Here is a tiny trained network, its code and every weight. The questions are about switching its units off for an input and a class, where a switched-off unit gives its printed mean instead of its output.

import numpy as np


def w(rows, s, z=0):
    codes = np.array(rows[::2]) - 128.0
    scale = np.full(codes.shape[1], s)
    scale[-1] = z or s
    return codes * scale


def norm(h):
    return h / np.sqrt((h * h).mean(-1, keepdims=True) + 1e-5)


def f(y):
    return y / 2 * (1 + np.tanh(0.7978845608 * (y + 0.044715 * y**3)))


def log_softmax(a):
    a = a - a.max(-1, keepdims=True)
    return a - np.log(np.exp(a).sum(-1, keepdims=True))


def net(x, mask):
    res = np.array(x, float).reshape(1, 8) / 4 @ E
    u = 0
    for l in range(3):
        y = f(norm(res) @ A[l][:, :-1].T + A[l][:, -1])
        res = res + np.where(mask[u : u + 5], y, B[l][:, -1]) @ B[l][:, :-1]
        u += 5
    return log_softmax(norm(res)[-1] @ U[:, :-1].T + U[:, -1])


A, B = {}, {}
E = w([
[146,162,116,127,132,138,121,109],'x0',
[119,137,123,101,141,150,111,123],'x1',
[112,2,132,166,213,203,68,65],'x2',
[200,49,132,99,120,240,178,199],'x3',
[106,110,75,26,52,115,198,59],'x4',
[133,154,115,155,131,118,149,125],'x5',
[136,126,192,100,95,165,93,80],'x6',
[162,132,165,178,88,111,144,102],'x7',
],0.0073)
A[0] = w([
[164,139,143,117,225,49,76,140,219],'L0N1',
[123,124,171,168,112,170,101,207,29],'L0N2',
[100,70,106,104,104,55,86,72,44],'L0N3',
[137,94,116,99,161,121,77,156,39],'L0N4',
[61,69,56,165,145,124,115,2,1],'L0N5',
],0.008,0.0017)
B[0] = w([
[169,123,254,119,76,151,167,59,218],'L0N1',
[113,207,8,154,141,119,121,156,191],'L0N2',
[25,231,46,164,152,150,84,121,180],'L0N3',
[130,176,139,178,123,108,137,102,144],'L0N4',
[121,165,165,191,62,174,187,174,253],'L0N5',
],0.01,0.004)
A[1] = w([
[121,109,183,114,150,112,160,186,4],'L1N1',
[169,93,116,172,163,182,138,115,56],'L1N2',
[117,104,21,122,88,202,122,67,74],'L1N3',
[90,163,254,155,179,53,80,126,129],'L1N4',
[176,113,122,137,34,147,86,116,204],'L1N5',
],0.0091,0.0023)
B[1] = w([
[61,221,191,68,149,199,80,128,119],'L1N1',
[82,70,54,138,122,124,21,79,199],'L1N2',
[141,199,241,189,207,55,195,135,205],'L1N3',
[157,27,111,1,220,127,215,173,254],'L1N4',
[66,122,53,117,206,87,188,247,195],'L1N5',
],0.0072,0.0051)
A[2] = w([
[87,136,104,120,144,226,3,184,166],'L2N1',
[51,69,149,215,171,71,170,127,82],'L2N2',
[89,111,106,46,69,70,159,98,55],'L2N3',
[97,66,134,185,179,141,219,97,8],'L2N4',
[146,210,106,152,105,209,72,229,124],'L2N5',
],0.0066,0.0014)
B[2] = w([
[183,161,131,168,107,35,113,104,205],'L2N1',
[57,139,114,41,127,147,107,118,241],'L2N2',
[130,69,78,64,123,42,156,95,189],'L2N3',
[172,122,204,139,116,205,82,69,254],'L2N4',
[9,136,209,164,99,126,82,173,215],'L2N5',
],0.011,0.0038)
U = w([
[176,121,149,54,173,98,197,224,204],'0',
[51,205,180,187,106,163,118,194,179],'1',
[125,82,179,102,176,244,127,89,188],'2',
[152,88,123,209,161,132,20,125,1],'3',
[107,172,47,89,115,82,134,81,51],'4',
],0.011,0.0023)

Each question gives the input, the list of numbers given to net, and the class t.
The units are the neurons (one row each of A and B). Each row of codes is followed by its name. A weight is (code - 128) times the scale printed after its matrix; where a second scale follows, it is the last column's (A, B and U).
mask holds one flag per neuron, layer by layer. A switched-off neuron (its flag False) gives its mean, the last column of its row in B, instead of its output. The means were averaged over made-up inputs and are rounded, as every weight is.
A unit's drop is (log p(t) with every unit on - log p(t) with that unit switched off) / (log p(t) with every unit on - log p(t) with every unit switched off).
The circuit of an input: a set's keep is (log p(t) with only the set's units on - log p(t) with every unit switched off) / (log p(t) with every unit on - log p(t) with every unit switched off). Starting from the 12 units with the biggest drops (on a tie, the unit counted first), units are removed one at a time, each time the one whose removal leaves the highest keep (on an exact tie, the one counted first), for as long as the keep stays at least 0.8.
units of the circuit, in order: the units of the circuit, biggest drop first
unit that matters most: the unit with the biggest drop
top k neurons: the k neurons with the biggest drops, biggest first
top k neurons in layer l: the k neurons of layer l with the biggest drops, biggest first
drop of u: that unit's drop, to one decimal
input [3,-3,3,-1,-7,2,5,6], class 2: top 2 neurons	(L1N4; L0N1)
input [-6,-8,6,-7,8,-2,4,1], class 1: top 2 neurons	(L0N5; L0N3)
input [7,-8,-5,-4,-8,-2,6,4], class 0: units of the circuit, in order	(L1N4)
input [2,8,6,3,-1,1,0,8], class 3: units of the circuit, in order	(L1N2; L2N1)
input [6,-4,2,4,6,5,-5,-7], class 2: top 2 neurons in layer 1	(L1N3; L1N4)
input [-3,-3,7,8,-2,5,8,1], class 3: units of the circuit, in order	(L1N2; L2N1; L1N4)
input [-6,4,8,3,-4,-6,5,-7], class 3: units of the circuit, in order	(L2N1; L1N4)
input [-7,-6,1,-7,7,0,6,4], class 1: top 2 neurons	(L0N3; L0N5)
input [-6,4,1,6,-3,-4,-8,-1], class 3: top 4 neurons	(L0N5; L1N2; L2N1; L0N3)
input [-5,-5,0,8,-5,1,-6,-4], class 1: units of the circuit, in order	(L2N5; L1N4)
input [3,3,-7,6,-1,-1,-8,8], class 1: top 2 neurons	(L1N4; L2N5)
input [-2,-7,-8,3,-2,7,-7,-4], class 1: top 2 neurons	(L1N4; L2N5)
input [-7,1,0,5,-4,-4,-2,-4], class 1: top 3 neurons	(L2N5; L1N4; L0N2)
input [7,5,5,0,-5,6,-8,7], class 2: unit that matters most	L0N1
input [6,6,-1,4,7,2,8,6], class 0: units of the circuit, in order	(L1N5; L1N3)
input [3,-7,-5,4,-4,-8,-3,-6], class 1: top 2 neurons	(L2N5; L1N4)
input [-6,-4,3,-8,6,6,8,-2], class 1: top 2 neurons	(L0N5; L0N3)
input [4,6,0,-2,-1,-7,1,-5], class 0: top 2 neurons	(L1N4; L2N4)
input [-7,6,3,-8,8,-5,6,8], class 1: top 3 neurons in layer 0	(L0N3; L0N5; L0N1)
input [1,3,3,2,-1,-3,-5,2], class 3: unit that matters most	L1N2
input [2,-7,3,5,-5,-4,0,1], class 3: top 2 neurons	(L1N2; L0N5)
input [-3,4,-2,-6,0,4,5,-1], class 0: top 2 neurons	(L1N4; L0N2)
input [-1,7,4,1,0,4,3,-5], class 3: drop of L0N2	0.2
input [3,6,5,8,-1,-4,5,-3], class 3: drop of L1N2	0.2
